Below is a small trained network, with its code and all its weights. Each question gives an input and a target symbol and asks what happens when units are switched off, that is, made to give their printed mean instead of their output.

import numpy as np


def w(rows, s, z=0):
    codes = np.array(rows[::2]) - 128.0
    scale = np.full(codes.shape[1], s)
    scale[-1] = z or s
    return codes * scale


def norm(h):
    return h / np.sqrt((h * h).mean(-1, keepdims=True) + 1e-5)


def f(y):
    return np.maximum(y, 0)


def softmax(a):
    e = np.exp(a - a.max(-1, keepdims=True))
    return e / e.sum(-1, keepdims=True)


def log_softmax(a):
    a = a - a.max(-1, keepdims=True)
    return a - np.log(np.exp(a).sum(-1, keepdims=True))


def net(x, mask):
    ids = ['Ωαβεζητ'.index(c) for c in x.split()]
    T = len(ids)
    res = E[ids] + P[:T]
    q, k, v = (norm(res) @ M[0].T for M in (Q, K, V))
    z = softmax(np.where(np.tri(T) > 0, q @ k.T / 3**0.5, -1e9)) @ v
    res = res + np.where(mask[0], z, O[0][:, -1]) @ O[0][:, :-1]
    y = f(norm(res) @ A[0][:, :-1].T + A[0][:, -1])
    res = res + np.where(mask[1:17], y, B[0][:, -1]) @ B[0][:, :-1]
    return log_softmax(norm(res)[-1] @ U[:, :-1].T + U[:, -1])


Q, K, V, O, A, B = {}, {}, {}, {}, {}, {}
E = w([
[116,220,109],'Ω',
[112,253,53],'α',
[194,181,119],'β',
[165,196,17],'ε',
[174,174,253],'ζ',
[188,80,112],'η',
[231,229,121],'τ',
],0.014)
P = w([
[103,54,137],'0',
[139,149,141],'1',
[83,135,158],'2',
[103,131,160],'3',
[150,133,137],'4',
[88,129,160],'5',
[107,173,129],'6',
[249,97,102],'7',
[99,169,122],'8',
[106,130,158],'9',
[179,106,130],'10',
[102,167,120],'11',
[115,165,121],'12',
[182,96,135],'13',
],0.019)
Q[0] = w([
[236,103,8],'h0',
[174,65,159],'h0',
[24,81,188],'h0',
],0.015)
K[0] = w([
[74,84,3],'h0',
[94,77,204],'h0',
[170,115,132],'h0',
],0.019)
V[0] = w([
[46,43,35],'h0',
[160,75,2],'h0',
[188,224,28],'h0',
],0.01)
O[0] = w([
[141,81,133,122],'h0',
[134,5,105,157],'h0',
[154,122,33,244],'h0',
],0.016,0.011)
A[0] = w([
[217,165,151,127],'n0',
[89,89,45,144],'n1',
[69,136,150,72],'n2',
[93,160,204,136],'n3',
[217,106,130,140],'n4',
[164,117,97,88],'n5',
[89,122,102,85],'n6',
[79,183,90,132],'n7',
[25,49,110,92],'n8',
[164,58,70,98],'n9',
[176,70,143,2],'n10',
[43,137,119,135],'n11',
[107,163,96,104],'n12',
[159,147,149,63],'n13',
[196,163,201,141],'n14',
[132,247,110,59],'n15',
],0.014,0.003)
B[0] = w([
[33,122,50,173],'n0',
[66,154,164,254],'n1',
[156,161,118,133],'n2',
[152,79,181,151],'n3',
[94,221,122,197],'n4',
[136,126,155,194],'n5',
[103,168,146,144],'n6',
[111,93,192,206],'n7',
[100,193,7,149],'n8',
[172,96,205,250],'n9',
[166,203,189,155],'n10',
[196,195,112,143],'n11',
[156,98,157,185],'n12',
[115,179,131,136],'n13',
[72,150,205,157],'n14',
[215,55,86,236],'n15',
],0.015,0.0084)
U = w([
[84,224,116,109],'Ω',
[254,113,178,33],'α',
[51,132,56,252],'β',
[168,1,174,219],'ε',
[161,91,67,91],'ζ',
[144,219,52,153],'η',
[166,185,113,99],'τ',
],0.01,0.0033)

Each question gives the input, a string of symbols that net reads in full, and the target symbol t.
The units are the heads (3 rows each of Q, K, V and O) and the neurons (one row each of A and B). Each row of codes is followed by its name. A weight is (code - 128) times the scale printed after its matrix; where a second scale follows, it is the last column's (O, A, B and U).
mask holds one flag per unit, heads first, then neurons. A switched-off unit (its flag False) gives its mean, the last column of its rows in O or B, instead of its output. The means were averaged over made-up inputs and are rounded, as every weight is.
A unit's drop is (log p(t) with every unit on - log p(t) with that unit switched off) / (log p(t) with every unit on - log p(t) with every unit switched off).
The circuit of an input: a set's keep is (log p(t) with only the set's units on - log p(t) with every unit switched off) / (log p(t) with every unit on - log p(t) with every unit switched off). Starting from the 12 units with the biggest drops (on a tie, the unit counted first), units are removed one at a time, each time the one whose removal leaves the highest keep (on an exact tie, the one counted first), for as long as the keep stays at least 0.8.
circuit, biggest first: the units of the circuit, biggest drop first
top k neurons: the k neurons with the biggest drops, biggest first
drop when u is switched off: that unit's drop, to one decimal
input β η α Ω α ε, target β: circuit, biggest first => (n15, n1, n4)
input ε η η Ω, target ε: circuit, biggest first => (n4)
input η β τ α ε α ζ η α ε β, target η: circuit, biggest first => (n4, n0)
input α α ε, target β: circuit, biggest first => (h0, n15)
input α ε Ω, target α: circuit, biggest first => (n4, n11)
input ζ ε η ε η α τ α α τ, target η: top 3 neurons => (n0, n4, n9)
input η ε Ω η τ τ ζ Ω ε α Ω, target η: top 2 neurons => (n15, n4)
input η α Ω ε τ, target η: top 2 neurons => (n4, n0)
input Ω τ Ω τ τ α η Ω ζ α ε, target Ω: drop when h0 is switched off => 0.6
input ε β ε τ α Ω α α ε Ω ε, target ε: drop when n9 is switched off => 0.4
input α β α ε η τ ζ ε Ω α α, target α: drop when n10 is switched off => 0.1
input Ω α α α α α Ω τ α α ζ, target Ω: drop when n0 is switched off => 0.3
